Below are the code and all the weights of a small trained network. Each question names an input and a class and asks about switching units off, where a switched-off unit gives its printed mean instead of its output.

import numpy as np


def w(rows, s, z=0):
    codes = np.array(rows[::2]) - 128.0
    scale = np.full(codes.shape[1], s)
    scale[-1] = z or s
    return codes * scale


def f(y):
    return y / 2 * (1 + np.tanh(0.7978845608 * (y + 0.044715 * y**3)))


def log_softmax(a):
    a = a - a.max(-1, keepdims=True)
    return a - np.log(np.exp(a).sum(-1, keepdims=True))


def net(x, mask):
    res = np.array(x, float).reshape(1, 7) / 4 @ E
    y = f(res @ A[0][:, :-1].T + A[0][:, -1])
    res = res + np.where(mask, y, B[0][:, -1]) @ B[0][:, :-1]
    return log_softmax(res[-1] @ U[:, :-1].T + U[:, -1])


A, B = {}, {}
E = w([
[199,187,154,167,82,153,65,79,116],'x0',
[170,114,147,89,141,208,4,84,138],'x1',
[238,43,21,103,119,100,149,51,165],'x2',
[78,78,111,112,125,119,70,165,36],'x3',
[77,224,111,43,151,126,107,122,169],'x4',
[163,199,102,137,62,144,83,146,120],'x5',
[121,132,200,83,48,2,167,177,84],'x6',
],0.0072)
A[0] = w([
[254,44,159,137,20,65,113,78,52,119],'neuron 1',
[85,100,167,134,172,235,72,128,44,131],'neuron 2',
[130,20,46,56,201,108,136,41,170,162],'neuron 3',
[174,114,51,105,115,96,139,60,109,197],'neuron 4',
[70,123,211,86,127,51,163,228,50,138],'neuron 5',
[106,249,129,118,95,125,132,140,123,203],'neuron 6',
[132,109,157,123,210,168,173,68,255,253],'neuron 7',
[146,212,195,134,90,169,68,89,131,223],'neuron 8',
[186,126,125,141,49,142,121,97,179,240],'neuron 9',
[81,84,120,124,156,109,144,183,77,225],'neuron 10',
],0.0073,0.0045)
B[0] = w([
[254,107,167,113,112,159,168,113,121,242],'neuron 1',
[115,141,66,129,187,205,83,114,63,209],'neuron 2',
[90,50,157,126,208,176,199,49,152,249],'neuron 3',
[170,67,181,116,157,180,160,130,136,215],'neuron 4',
[28,104,72,184,43,44,226,124,115,231],'neuron 5',
[90,114,154,96,148,148,138,128,177,205],'neuron 6',
[113,81,186,107,156,130,195,125,234,254],'neuron 7',
[118,145,161,92,176,178,129,81,182,240],'neuron 8',
[185,89,114,94,131,182,143,130,118,226],'neuron 9',
[51,114,91,141,149,147,196,108,152,194],'neuron 10',
],0.0089,0.0083)
U = w([
[89,94,82,181,171,147,152,128,49,191],'0',
[54,142,119,133,84,50,154,177,165,104],'1',
[142,184,132,75,182,165,2,123,100,92],'2',
[154,137,133,171,62,50,142,130,69,63],'3',
[155,102,186,100,191,171,151,103,199,254],'4',
[159,155,130,172,186,144,136,156,135,16],'5',
[203,119,147,126,68,114,123,189,63,34],'6',
],0.0094,0.0027)

Each question gives the input, the list of numbers given to net, and the class t.
The units are the neurons (one row each of A and B). Each row of codes is followed by its name. A weight is (code - 128) times the scale printed after its matrix; where a second scale follows, it is the last column's (A, B and U).
mask holds one flag per neuron, in row order. A switched-off neuron (its flag False) gives its mean, the last column of its row in B, instead of its output. The means were averaged over made-up inputs and are rounded, as every weight is.
A unit's drop is (log p(t) with every unit on - log p(t) with that unit switched off) / (log p(t) with every unit on - log p(t) with every unit switched off).
The circuit of an input: a set's keep is (log p(t) with only the set's units on - log p(t) with every unit switched off) / (log p(t) with every unit on - log p(t) with every unit switched off). Starting from all 10 units, units are removed one at a time, each time the one whose removal leaves the highest keep (on an exact tie, the one counted first), for as long as the keep stays at least 0.8.
circuit, biggest first: the units of the circuit, biggest drop first
top k neurons: the k neurons with the biggest drops, biggest first
drop of u: that unit's drop, to one decimal
input [-8,4,2,-1,4,-7,6], class 1: circuit, biggest first -> neuron 5; neuron 1
input [-6,1,0,2,-1,5,-8], class 0: circuit, biggest first -> neuron 8; neuron 1
input [2,4,-8,7,5,2,0], class 2: circuit, biggest first -> neuron 2
input [-1,8,-5,8,-6,6,6], class 0: circuit, biggest first -> neuron 2; neuron 5
input [1,7,-2,-2,-3,7,2], class 2: circuit, biggest first -> neuron 7; neuron 3
input [-1,6,-6,8,2,-3,5], class 0: top 2 neurons -> neuron 2; neuron 7
input [-3,6,-1,7,-2,4,-7], class 2: circuit, biggest first -> neuron 5; neuron 2
input [4,-8,2,-1,1,4,3], class 3: circuit, biggest first -> neuron 7; neuron 3
input [3,2,3,6,0,-5,8], class 3: top 2 neurons -> neuron 5; neuron 1
input [5,-8,-5,6,8,-6,-5], class 0: top 3 neurons -> neuron 2; neuron 7; neuron 10
input [6,0,-8,6,8,-6,-8], class 2: drop of neuron 2 -> 0.2
input [4,7,-7,5,5,0,0], class 2: drop of neuron 7 -> 0.0
input [2,-7,4,3,5,-2,5], class 1: drop of neuron 5 -> 0.1
input [1,2,-8,-4,-3,-2,4], class 1: circuit, biggest first -> neuron 5
